Below are the code and all the weights of a small trained network. Each question names an input and a target symbol and asks about switching units off, where a switched-off unit gives its printed mean instead of its output.

import numpy as np


def w(rows, s, z=0):
    codes = np.array(rows[::2]) - 128.0
    scale = np.full(codes.shape[1], s)
    scale[-1] = z or s
    return codes * scale


def norm(h):
    return h / np.sqrt((h * h).mean(-1, keepdims=True) + 1e-5)


def f(y):
    return y / 2 * (1 + np.tanh(0.7978845608 * (y + 0.044715 * y**3)))


def softmax(a):
    e = np.exp(a - a.max(-1, keepdims=True))
    return e / e.sum(-1, keepdims=True)


def log_softmax(a):
    a = a - a.max(-1, keepdims=True)
    return a - np.log(np.exp(a).sum(-1, keepdims=True))


def net(x, mask):
    ids = ['αεζηθσψ'.index(c) for c in x.split()]
    T = len(ids)
    res = E[ids] + P[:T]
    u = 0
    for l in range(2):
        r = norm(res)
        for j in range(2):
            rows = slice(4 * j, 4 * j + 4)
            q, k, v = (r @ M[l][rows].T for M in (Q, K, V))
            z = softmax(np.where(np.tri(T) > 0, q @ k.T / 4**0.5, -1e9)) @ v
            o = O[l][rows]
            res = res + np.where(mask[u + j], z, o[:, -1]) @ o[:, :-1]
        u += 2
        y = f(norm(res) @ A[l][:, :-1].T + A[l][:, -1])
        res = res + np.where(mask[u : u + 8], y, B[l][:, -1]) @ B[l][:, :-1]
        u += 8
    return log_softmax(norm(res)[-1] @ U[:, :-1].T + U[:, -1])


Q, K, V, O, A, B = {}, {}, {}, {}, {}, {}
E = w([
[133,149,147,217,117],'α',
[110,133,188,84,51],'ε',
[73,131,179,232,144],'ζ',
[67,109,186,132,190],'η',
[247,164,110,82,193],'θ',
[124,115,61,88,161],'σ',
[163,6,63,155,79],'ψ',
],0.021)
P = w([
[165,106,62,203,159],'0',
[182,97,131,169,219],'1',
[131,127,39,200,93],'2',
[150,110,145,143,179],'3',
[99,100,59,188,54],'4',
[141,116,148,104,150],'5',
[102,82,82,162,36],'6',
[117,135,165,74,127],'7',
[93,57,93,149,8],'8',
[138,136,156,109,138],'9',
],0.015)
Q[0] = w([
[119,174,130,92,103],'0.h0',
[163,86,101,157,124],'0.h0',
[121,190,164,120,74],'0.h0',
[86,127,89,162,64],'0.h0',
[148,150,92,63,75],'0.h1',
[67,246,76,92,127],'0.h1',
[106,162,186,137,64],'0.h1',
[58,145,1,138,207],'0.h1',
],0.0099)
K[0] = w([
[167,64,124,81,159],'0.h0',
[100,187,114,121,118],'0.h0',
[119,106,132,83,139],'0.h0',
[3,82,149,77,109],'0.h0',
[98,93,148,135,127],'0.h1',
[115,48,103,158,133],'0.h1',
[139,140,162,201,79],'0.h1',
[117,94,61,97,108],'0.h1',
],0.014)
V[0] = w([
[124,175,138,171,106],'0.h0',
[145,149,96,110,146],'0.h0',
[132,255,116,130,140],'0.h0',
[102,123,105,155,184],'0.h0',
[77,224,151,137,152],'0.h1',
[127,49,155,85,181],'0.h1',
[149,46,156,135,156],'0.h1',
[105,191,104,147,143],'0.h1',
],0.0052)
O[0] = w([
[45,132,142,128,109,179],'0.h0',
[151,87,103,127,136,105],'0.h0',
[173,53,149,76,137,23],'0.h0',
[78,171,43,126,133,250],'0.h0',
[169,3,139,104,161,8],'0.h1',
[182,228,51,139,100,134],'0.h1',
[60,195,99,139,108,250],'0.h1',
[111,107,151,133,143,131],'0.h1',
],0.004,0.0014)
A[0] = w([
[124,212,227,74,16,19],'0.n0',
[191,155,115,1,187,78],'0.n1',
[98,70,145,113,226,155],'0.n2',
[171,161,48,111,38,119],'0.n3',
[56,67,85,70,189,144],'0.n4',
[184,145,242,28,224,2],'0.n5',
[92,130,172,12,193,33],'0.n6',
[105,28,90,174,151,75],'0.n7',
],0.011,0.0067)
B[0] = w([
[228,187,52,255,168,180],'0.n0',
[10,122,43,114,189,240],'0.n1',
[63,183,134,250,45,226],'0.n2',
[27,111,181,141,178,252],'0.n3',
[182,202,93,177,44,217],'0.n4',
[226,212,176,104,159,201],'0.n5',
[163,124,99,118,28,162],'0.n6',
[212,216,113,38,149,242],'0.n7',
],0.0093,0.004)
Q[1] = w([
[141,181,114,139,120],'1.h0',
[220,131,216,115,119],'1.h0',
[57,133,57,172,81],'1.h0',
[117,107,149,121,156],'1.h0',
[161,203,211,66,207],'1.h1',
[89,71,105,167,142],'1.h1',
[239,102,254,140,190],'1.h1',
[132,131,58,108,150],'1.h1',
],0.018)
K[1] = w([
[122,118,115,142,66],'1.h0',
[149,161,125,217,154],'1.h0',
[91,78,185,68,35],'1.h0',
[122,144,111,122,151],'1.h0',
[164,148,78,195,167],'1.h1',
[77,139,136,91,87],'1.h1',
[161,127,155,251,174],'1.h1',
[157,110,89,139,116],'1.h1',
],0.021)
V[1] = w([
[157,226,144,126,207],'1.h0',
[79,156,111,184,193],'1.h0',
[218,2,159,152,189],'1.h0',
[141,120,151,144,130],'1.h0',
[152,194,87,74,135],'1.h1',
[144,58,234,132,236],'1.h1',
[117,248,190,110,69],'1.h1',
[76,184,147,50,225],'1.h1',
],0.0088)
O[1] = w([
[97,91,178,70,59,131],'1.h0',
[174,111,182,62,114,219],'1.h0',
[94,189,107,89,62,74],'1.h0',
[130,128,126,95,126,127],'1.h0',
[82,90,162,67,93,131],'1.h1',
[108,112,73,255,192,2],'1.h1',
[123,217,213,151,107,100],'1.h1',
[69,76,192,138,137,31],'1.h1',
],0.0092,0.0063)
A[1] = w([
[128,106,138,188,190,70],'1.n0',
[132,170,95,153,174,191],'1.n1',
[101,181,162,127,140,99],'1.n2',
[177,48,149,84,81,37],'1.n3',
[167,147,76,99,148,75],'1.n4',
[105,89,98,112,129,162],'1.n5',
[5,176,28,113,68,1],'1.n6',
[48,73,143,176,153,100],'1.n7',
],0.022,0.0076)
B[1] = w([
[141,80,143,157,85,189],'1.n0',
[136,100,151,67,126,254],'1.n1',
[92,130,78,168,114,169],'1.n2',
[64,152,206,96,56,195],'1.n3',
[60,127,155,131,173,235],'1.n4',
[163,155,153,219,73,186],'1.n5',
[134,82,3,121,45,237],'1.n6',
[59,110,150,205,235,180],'1.n7',
],0.018,0.0073)
U = w([
[185,30,137,131,104,39],'α',
[205,174,88,132,167,149],'ε',
[75,89,105,192,184,220],'ζ',
[126,218,93,197,103,63],'η',
[107,122,91,66,204,252],'θ',
[110,99,1,117,105,224],'σ',
[46,114,160,81,71,25],'ψ',
],0.0093,0.0022)

Each question gives the input, a string of symbols that net reads in full, and the target symbol t.
The units are the heads (4 rows each of Q, K, V and O) and the neurons (one row each of A and B). Each row of codes is followed by its name. A weight is (code - 128) times the scale printed after its matrix; where a second scale follows, it is the last column's (O, A, B and U).
mask holds one flag per unit, layer by layer, with each layer's heads first. A switched-off unit (its flag False) gives its mean, the last column of its rows in O or B, instead of its output. The means were averaged over made-up inputs and are rounded, as every weight is.
A unit's drop is (log p(t) with every unit on - log p(t) with that unit switched off) / (log p(t) with every unit on - log p(t) with every unit switched off).
The circuit of an input: a set's keep is (log p(t) with only the set's units on - log p(t) with every unit switched off) / (log p(t) with every unit on - log p(t) with every unit switched off). Starting from the 12 units with the biggest drops (on a tie, the unit counted first), units are removed one at a time, each time the one whose removal leaves the highest keep (on an exact tie, the one counted first), for as long as the keep stays at least 0.8.
units of the circuit, in order: the units of the circuit, biggest drop first
top k neurons: the k neurons with the biggest drops, biggest first
top k neurons in layer l: the k neurons of layer l with the biggest drops, biggest first
input α ψ σ θ α ψ ψ α ζ, target σ: top 2 neurons : [0.n3 0.n5]
input ψ α ζ η ψ ε ψ α η, target σ: top 4 neurons in layer 0 : [0.n2 0.n4 0.n0 0.n3]
input α α α η θ ψ ε, target σ: top 2 neurons : [0.n0 0.n5]
input ψ α α η α α ψ ζ, target ζ: top 2 neurons in layer 0 : [0.n1 0.n4]
input θ ε α, target ζ: units of the circuit, in order : [1.h1 0.n4 1.n7]
input α ψ θ η ε, target ζ: top 3 neurons : [0.n3 0.n1 0.n5]
input ψ α ε η η ζ α η ζ, target η: top 2 neurons : [0.n0 0.n6]
input θ θ η ε θ, target ζ: top 2 neurons : [0.n1 0.n3]
input η α α ψ σ α θ, target ψ: top 2 neurons : [0.n2 0.n4]
input ζ α ψ σ α θ σ ψ, target ψ: units of the circuit, in order : [1.n3]
input ζ α ζ ψ ψ ε α ζ ζ, target α: top 2 neurons in layer 0 : [0.n0 0.n3]
input α α α, target θ: top 3 neurons in layer 0 : [0.n2 0.n4 0.n5]
input θ ζ α, target ζ: top 3 neurons : [1.n7 0.n1 0.n4]
input η η ψ ζ σ ε, target ε: top neuron in layer 0 : [0.n0]
input α σ η ε η, target η: top 2 neurons : [0.n2 0.n0]
input ζ σ α η ε, target η: top 2 neurons : [0.n0 1.n6]
input η θ σ θ α, target ψ: units of the circuit, in order : [1.h1 0.n2 1.n3]
input ζ η η α α η ψ θ ζ θ, target θ: top 2 neurons in layer 0 : [0.n1 0.n5]
input α θ ζ θ α θ ε, target ζ: top 2 neurons : [0.n0 1.n7]
input α ζ σ σ α θ η, target ζ: units of the circuit, in order : [1.n7]
input ψ ψ σ ζ α ζ ε ε α, target ε: top 3 neurons : [0.n0 0.n1 1.n6]
input ζ θ η θ η ε σ, target ψ: top 2 neurons : [0.n0 0.n4]
input ε α ε α α η ε α, target α: top 2 neurons in layer 0 : [0.n3 0.n4]
input α ζ ε, target α: top 2 neurons in layer 1 : [1.n1 1.n6]
